Here is a tiny trained network, its code and every weight. The questions are about switching its units off for an input and a class, where a switched-off unit gives its printed mean instead of its output.

import numpy as np


def w(rows, s, z=0):
    codes = np.array(rows[::2]) - 128.0
    scale = np.full(codes.shape[1], s)
    scale[-1] = z or s
    return codes * scale


def norm(h):
    return h / np.sqrt((h * h).mean(-1, keepdims=True) + 1e-5)


def f(y):
    return np.maximum(y, 0)


def log_softmax(a):
    a = a - a.max(-1, keepdims=True)
    return a - np.log(np.exp(a).sum(-1, keepdims=True))


def net(x, mask):
    res = np.array(x, float).reshape(1, 8) / 4 @ E
    u = 0
    for l in range(2):
        y = f(norm(res) @ A[l][:, :-1].T + A[l][:, -1])
        res = res + np.where(mask[u : u + 3], y, B[l][:, -1]) @ B[l][:, :-1]
        u += 3
    return log_softmax(norm(res)[-1] @ U[:, :-1].T + U[:, -1])


A, B = {}, {}
E = w([
[150,70,131,52,93,141,137,102,213,181,187],'x0',
[140,114,140,127,103,121,111,158,129,103,130],'x1',
[134,131,120,148,120,140,150,115,147,108,130],'x2',
[136,123,109,120,109,132,141,124,100,139,108],'x3',
[109,132,83,189,125,177,8,87,88,127,97],'x4',
[141,133,123,124,109,133,132,132,127,113,130],'x5',
[84,151,58,126,142,254,110,190,154,124,87],'x6',
[132,134,142,113,125,128,111,137,118,135,113],'x7',
],0.0087)
A[0] = w([
[167,199,159,202,149,25,144,108,66,88,104,200],'0.n0',
[55,211,106,131,204,167,187,255,88,51,32,3],'0.n1',
[122,115,96,137,99,116,36,45,123,128,145,97],'0.n2',
],0.0076,0.0018)
B[0] = w([
[117,142,6,87,118,171,91,188,207,169,136,247],'0.n0',
[43,81,249,207,1,119,159,108,101,98,152,254],'0.n1',
[161,123,229,248,87,121,107,55,115,36,135,214],'0.n2',
],0.0083,0.008)
A[1] = w([
[97,132,75,213,104,253,28,215,150,142,99,254],'1.n0',
[88,161,57,66,119,121,196,250,177,173,160,31],'1.n1',
[162,96,203,77,148,78,234,157,134,116,147,85],'1.n2',
],0.0072,0.0012)
B[1] = w([
[183,131,34,14,239,171,156,162,138,184,107,255],'1.n0',
[65,192,255,193,185,212,161,159,34,137,116,203],'1.n1',
[174,140,10,78,173,108,34,115,140,117,64,191],'1.n2',
],0.0089,0.0095)
U = w([
[95,186,129,151,159,166,138,204,81,115,96,72],'0',
[186,124,2,71,176,83,95,144,169,137,106,54],'1',
[107,75,194,203,22,61,123,99,117,75,140,255],'2',
],0.0091,0.00058)

Each question gives the input, the list of numbers given to net, and the class t.
The units are the neurons (one row each of A and B). Each row of codes is followed by its name. A weight is (code - 128) times the scale printed after its matrix; where a second scale follows, it is the last column's (A, B and U).
mask holds one flag per neuron, layer by layer. A switched-off neuron (its flag False) gives its mean, the last column of its row in B, instead of its output. The means were averaged over made-up inputs and are rounded, as every weight is.
A unit's drop is (log p(t) with every unit on - log p(t) with that unit switched off) / (log p(t) with every unit on - log p(t) with every unit switched off).
The circuit of an input: a set's keep is (log p(t) with only the set's units on - log p(t) with every unit switched off) / (log p(t) with every unit on - log p(t) with every unit switched off). Starting from all 6 units, units are removed one at a time, each time the one whose removal leaves the highest keep (on an exact tie, the one counted first), for as long as the keep stays at least 0.8.
circuit, biggest first: the units of the circuit, biggest drop first
top k neurons: the k neurons with the biggest drops, biggest first
k most important neurons of layer l: the k neurons of layer l with the biggest drops, biggest first
drop when u is switched off: that unit's drop, to one decimal
input [8,7,7,-7,-1,6,-8,5], class 1: top 4 neurons : (0.n1; 1.n2; 0.n2; 1.n1)
input [4,-8,1,7,-5,8,1,6], class 0: circuit, biggest first : (1.n1)
input [5,-4,-4,1,3,6,0,-6], class 2: top 2 neurons : (0.n0; 0.n2)
input [0,3,3,-4,8,-6,-6,5], class 1: top 2 neurons : (0.n1; 0.n0)
input [-7,5,-5,-4,-4,6,-7,-8], class 0: circuit, biggest first : (0.n0; 1.n1)
input [5,-8,8,-1,1,3,-2,0], class 2: top 2 neurons : (1.n0; 0.n0)
input [-1,2,-7,-2,6,3,0,6], class 1: top 3 neurons : (0.n1; 1.n1; 1.n0)
input [8,0,-1,-3,5,3,-2,-2], class 2: top 2 neurons : (0.n0; 1.n0)
input [-1,-5,-1,6,-2,8,5,-5], class 2: top 2 neurons : (0.n1; 0.n0)
input [1,-3,-6,-1,6,-3,-1,2], class 2: 2 most important neurons of layer 0 : (0.n2; 0.n0)
input [8,1,8,-4,-8,-5,-8,-1], class 1: top 2 neurons : (1.n2; 0.n1)
input [-4,-2,8,-2,-8,5,-8,-8], class 0: top 3 neurons : (1.n1; 0.n0; 0.n2)
input [3,6,5,-7,3,-6,0,-5], class 2: top 3 neurons : (0.n0; 0.n2; 1.n2)
input [1,-5,8,-3,-6,-4,-6,-6], class 1: circuit, biggest first : (1.n2)
input [0,-3,8,1,-6,5,8,4], class 2: 2 most important neurons of layer 0 : (0.n1; 0.n0)
input [6,6,-8,1,2,-2,-2,7], class 2: top 2 neurons : (1.n0; 0.n0)
input [8,-8,2,7,-8,3,6,-2], class 0: top 2 neurons : (1.n1; 1.n0)
input [8,-8,3,3,6,-4,-1,-3], class 2: top 2 neurons : (0.n0; 0.n2)
input [-5,1,8,4,-3,-4,-7,-8], class 0: top 2 neurons : (0.n0; 1.n1)
input [7,-7,-5,-3,-7,5,8,-2], class 0: most important neuron of layer 1 : (1.n1)
input [6,-4,-8,6,-7,8,4,-5], class 0: top 2 neurons : (1.n1; 1.n0)
input [-8,4,6,3,6,1,0,-7], class 1: 2 most important neurons of layer 1 : (1.n0; 1.n1)
input [-5,7,-8,6,3,-6,-8,1], class 1: drop when 0.n0 is switched off : 1.4
input [5,-5,7,-1,8,-6,-4,-7], class 2: drop when 0.n1 is switched off : 0.0
input [-8,0,5,-8,4,-3,-6,5], class 1: drop when 0.n0 is switched off : 1.1
input [-2,3,-1,-3,3,-6,-6,-7], class 1: drop when 0.n0 is switched off : 1.6
input [5,0,3,-5,-6,-5,-7,6], class 1: most important neuron of layer 1 : (1.n2)
